[[133 135 121 137 136 135 129 123 130 135 138]
 [140 136 130 128 130 126 145 123 114 127 126]
 [128 141 123 122 130 118 139 126 129 125 127]
 [116 144 122 119 157 133 120 141 137 136 130]
 [132 130 118 133 132 122 128 118 127 125 130]]
:
[[133 121 136 129 130 138]
 [140 130 130 145 114 126]
 [128 123 130 139 129 127]
 [116 122 157 120 137 130]
 [132 118 132 128 127 130]]

[[116 126 118 128 125 113 145]
 [142 139 132 134 120 125 143]
 [149 138 134 132 122 129 141]
 [139 137 139 136 120 122 155]
 [116 125 113 142 128 112 143]
 [145 142 138 131 121 129 147]
 [146 138 136 133 126 131 141]]
:
[[116 118 125 145]
 [142 132 120 143]
 [149 134 122 141]
 [139 139 120 155]
 [116 113 128 143]
 [145 138 121 147]
 [146 136 126 141]]

[[100 130 142 145 126 146 105 109 148 140 106 114 131 151 138]
 [103 102 148 105 119 128 137 137 120 124 101 113 113 112 110]
 [111 141 140 109 148 103 128 130 155 106 147 125 140 100 132]
 [142 142 154 156 131 122 118 128 154 118 152 124 142 154 152]
 [142 121 143 154 103 141 131 123 118 104 145 107 104 151 115]]
:
[[100 142 126 105 148 106 131 138]
 [103 148 119 137 120 101 113 110]
 [111 140 148 128 155 147 140 132]
 [142 154 131 118 154 152 142 152]
 [142 143 103 131 118 145 104 115]]

[[130 128 127 125 129 130 104 129 128 138 128 123 110 124]
 [128 127 128 127 128 129 129 127 127 127 128 129 129 128]
 [128 128 129 127 128 128 127 128 128 128 127 127 127 129]
 [113 130 118 125 115 130 127 126 128 136 142 125 128 118]
 [128 128 129 128 128 127 129 129 129 128 128 127 129 129]]
:
[[130 127 129 104 128 128 110]
 [128 128 128 129 127 128 129]
 [128 129 128 127 128 127 127]
 [113 118 115 127 128 142 128]
 [128 129 128 129 129 128 129]]

[[132 122 138 119 119 132 121 129 134 132]
 [133 137 122 130 135 140 130 139 132 133]
 [128 112 138 131 113 112 128 107 117 128]
 [122 149 115 132 155 135 134 141 131 124]
 [131 124 129 128 115 127 129 126 126 128]]
:
[[132 138 119 121 134]
 [133 122 135 130 132]
 [128 138 113 128 117]
 [122 115 155 134 131]
 [131 129 115 129 126]]

[[116 115 147 119]
 [105 134 136 141]
 [119 109 110 127]
 [112 140 143 138]]
:
[[116 147]
 [105 136]
 [119 110]
 [112 143]]

[[110 127 120 132 124 127]
 [112 131 137 127 131 149]
 [109 145 135 130 143 113]
 [134 137 130 127 130 140]
 [120 142 129 132 129 134]
 [110 126 122 123 126 119]
 [115 129 130 143 130 111]
 [116 123 119 133 127 116]
 [130 140 129 135 126 106]
 [131 135 119 145 132 120]
 [122 140 123 129 139 141]]
:
[[110 120 124]
 [112 137 131]
 [109 135 143]
 [134 130 130]
 [120 129 129]
 [110 122 126]
 [115 130 130]
 [116 119 127]
 [130 129 126]
 [131 119 132]
 [122 123 139]]

[[124 131 132 117 134 135 133]
 [125 130 132 117 135 135 132]
 [119 131 152 136 137 138 123]
 [124 128 133 118 134 133 131]]
:
[[124 132 134 133]
 [125 132 135 132]
 [119 152 137 123]
 [124 133 134 131]]

[[105 108 115 108 142 137 116]
 [142 143 144 136 106 112 148]
 [ 99 103 115 114 124 124 114]
 [102 103 107 116 141 136 105]
 [126 129 123 114 156 147 123]]
:
[[105 115 142 116]
 [142 144 106 148]
 [ 99 115 124 114]
 [102 107 141 105]
 [126 123 156 123]]
---
[[119 156 107 157 113 120 135 150 125 117 141 155 124 140 138]
 [104 130 135 127 114 123 108 124 101 120 142 119 119 112 156]]
:
[[138 119 156 107 157 113 120 135 150 125 117 141 155 124 140]
 [156 104 130 135 127 114 123 108 124 101 120 142 119 119 112]]

[[109 106 131 112 131 141 125 143]
 [146 134 127 131 110 126 144 142]
 [136 126 121 108 153 108 136 129]
 [149 141 135 107 144 112 139 105]
 [115 118 109 139 110 135 125 150]
 [130 144 138 122 139 142 111 123]
 [138 111 131 114 105 108 131 134]
 [143 126 124 134 115 108 135 150]
 [119 107 151 122 143 149 119 104]]
:
[[143 109 106 131 112 131 141 125]
 [142 146 134 127 131 110 126 144]
 [129 136 126 121 108 153 108 136]
 [105 149 141 135 107 144 112 139]
 [150 115 118 109 139 110 135 125]
 [123 130 144 138 122 139 142 111]
 [134 138 111 131 114 105 108 131]
 [150 143 126 124 134 115 108 135]
 [104 119 107 151 122 143 149 119]]

[[122 118 149 122]
 [145 137 116 127]
 [134 138 125 108]
 [129 131 129 105]]
:
[[122 122 118 149]
 [127 145 137 116]
 [108 134 138 125]
 [105 129 131 129]]

[[122 106 130]
 [124 118 128]
 [121 114 128]
 [125 136 128]
 [134 147 128]
 [131 130 127]
 [130 146 127]
 [115 108 127]
 [127 133 127]]
:
[[130 122 106]
 [128 124 118]
 [128 121 114]
 [128 125 136]
 [128 134 147]
 [127 131 130]
 [127 130 146]
 [127 115 108]
 [127 127 133]]

[[102 143 106 136 115]
 [136 105 117 122 112]
 [134 112 115 140 150]
 [133 149 102 118 155]
 [137 155 149 102 147]]
:
[[115 102 143 106 136]
 [112 136 105 117 122]
 [150 134 112 115 140]
 [155 133 149 102 118]
 [147 137 155 149 102]]

[[104 141 113 145 140 124 119 109 133 108 129 115 139 107 134 115]
 [141 114 135 114 117 130 132 140 123 139 126 135 116 141 119 134]
 [121 117 128 117 136 136 116 143 122 135 137 119 132 126 128 136]
 [115 117 128 115 141 135 109 142 117 132 138 111 135 124 134 135]
 [120 126 130 119 137 129 115 133 115 130 131 115 131 128 136 129]]
:
[[115 104 141 113 145 140 124 119 109 133 108 129 115 139 107 134]
 [134 141 114 135 114 117 130 132 140 123 139 126 135 116 141 119]
 [136 121 117 128 117 136 136 116 143 122 135 137 119 132 126 128]
 [135 115 117 128 115 141 135 109 142 117 132 138 111 135 124 134]
 [129 120 126 130 119 137 129 115 133 115 130 131 115 131 128 136]]

[[140 131 126 125 137 128]
 [134 133 129 114 144 139]
 [138 132 127 128 129 125]
 [144 126 124 140 111 111]
 [117 132 131 106 155 152]
 [120 129 132 119 138 139]]
:
[[128 140 131 126 125 137]
 [139 134 133 129 114 144]
 [125 138 132 127 128 129]
 [111 144 126 124 140 111]
 [152 117 132 131 106 155]
 [139 120 129 132 119 138]]

[[144 140 153 139 138 120 137 115 103 103 140 141]
 [152 118 128 108 127 121 145 103 104 110 150 151]]
:
[[141 144 140 153 139 138 120 137 115 103 103 140]
 [151 152 118 128 108 127 121 145 103 104 110 150]]
